Below is a small trained network, with its code and all its weights. Each question gives an input and a class and asks what happens when units are switched off, that is, made to give their printed mean instead of their output.

import numpy as np


def w(rows, s, z=0):
    codes = np.array(rows[::2]) - 128.0
    scale = np.full(codes.shape[1], s)
    scale[-1] = z or s
    return codes * scale


def f(y):
    return np.maximum(y, 0)


def log_softmax(a):
    a = a - a.max(-1, keepdims=True)
    return a - np.log(np.exp(a).sum(-1, keepdims=True))


def net(x, mask):
    res = np.array(x, float).reshape(1, 6) / 4 @ E
    y = f(res @ A[0][:, :-1].T + A[0][:, -1])
    res = res + np.where(mask, y, B[0][:, -1]) @ B[0][:, :-1]
    return log_softmax(res[-1] @ U[:, :-1].T + U[:, -1])


A, B = {}, {}
E = w([
[97,159,163,255,193],'x0',
[113,124,197,86,157],'x1',
[131,104,148,129,131],'x2',
[158,145,123,166,86],'x3',
[161,148,100,140,132],'x4',
[133,113,123,123,133],'x5',
],0.0094)
A[0] = w([
[171,182,179,170,97,63],'N1',
[185,111,120,148,50,181],'N2',
[73,129,135,155,168,69],'N3',
[136,102,160,229,81,66],'N4',
[159,104,137,92,142,131],'N5',
[147,162,124,187,125,22],'N6',
[175,141,216,139,81,88],'N7',
[94,118,80,104,149,13],'N8',
[100,138,184,143,152,130],'N9',
[168,127,100,104,94,200],'N10',
[89,106,163,115,90,2],'N11',
[167,90,64,206,180,127],'N12',
[87,100,161,136,114,29],'N13',
[195,151,181,2,149,107],'N14',
],0.0099,0.0025)
B[0] = w([
[65,134,86,63,164,186],'N1',
[119,116,182,125,47,215],'N2',
[166,85,149,111,120,198],'N3',
[76,129,96,57,134,232],'N4',
[95,184,133,97,121,175],'N5',
[105,138,110,104,108,197],'N6',
[105,147,113,128,174,163],'N7',
[100,167,128,98,105,143],'N8',
[159,1,128,160,116,205],'N9',
[81,114,166,182,87,217],'N10',
[147,138,109,142,117,145],'N11',
[64,125,154,38,119,237],'N12',
[111,106,132,134,124,147],'N13',
[106,119,82,80,180,255],'N14',
],0.0086,0.0054)
U = w([
[47,51,200,61,46,11],'0',
[73,31,88,86,254,77],'1',
[112,15,244,141,40,254],'2',
],0.0069,0.00092)

Each question gives the input, the list of numbers given to net, and the class t.
The units are the neurons (one row each of A and B). Each row of codes is followed by its name. A weight is (code - 128) times the scale printed after its matrix; where a second scale follows, it is the last column's (A, B and U).
mask holds one flag per neuron, in row order. A switched-off neuron (its flag False) gives its mean, the last column of its row in B, instead of its output. The means were averaged over made-up inputs and are rounded, as every weight is.
A unit's drop is (log p(t) with every unit on - log p(t) with that unit switched off) / (log p(t) with every unit on - log p(t) with every unit switched off).
The circuit of an input: a set's keep is (log p(t) with only the set's units on - log p(t) with every unit switched off) / (log p(t) with every unit on - log p(t) with every unit switched off). Starting from the 12 units with the biggest drops (on a tie, the unit counted first), units are removed one at a time, each time the one whose removal leaves the highest keep (on an exact tie, the one counted first), for as long as the keep stays at least 0.8.
units of the circuit, in order: the units of the circuit, biggest drop first
k most important neurons: the k neurons with the biggest drops, biggest first
drop of u: that unit's drop, to one decimal
input [7,-6,6,2,5,0], class 0: units of the circuit, in order : [N12]
input [-6,3,5,-6,-2,1], class 1: 3 most important neurons : [N14, N2, N12]
input [-4,3,2,-1,-5,3], class 1: units of the circuit, in order : [N14, N2]
input [2,8,6,4,6,1], class 1: units of the circuit, in order : [N2, N7, N10]
input [4,1,4,5,-5,-8], class 1: 2 most important neurons : [N2, N1]
input [7,6,-8,-7,-4,5], class 2: units of the circuit, in order : [N14, N9, N3]
input [7,8,1,7,-1,-7], class 1: units of the circuit, in order : [N1, N7]
input [-6,6,5,-8,-3,-7], class 1: drop of N14 : 0.8
input [5,8,1,-6,-6,-5], class 2: drop of N9 : 0.4
input [4,6,0,-5,-2,0], class 2: drop of N10 : -0.2
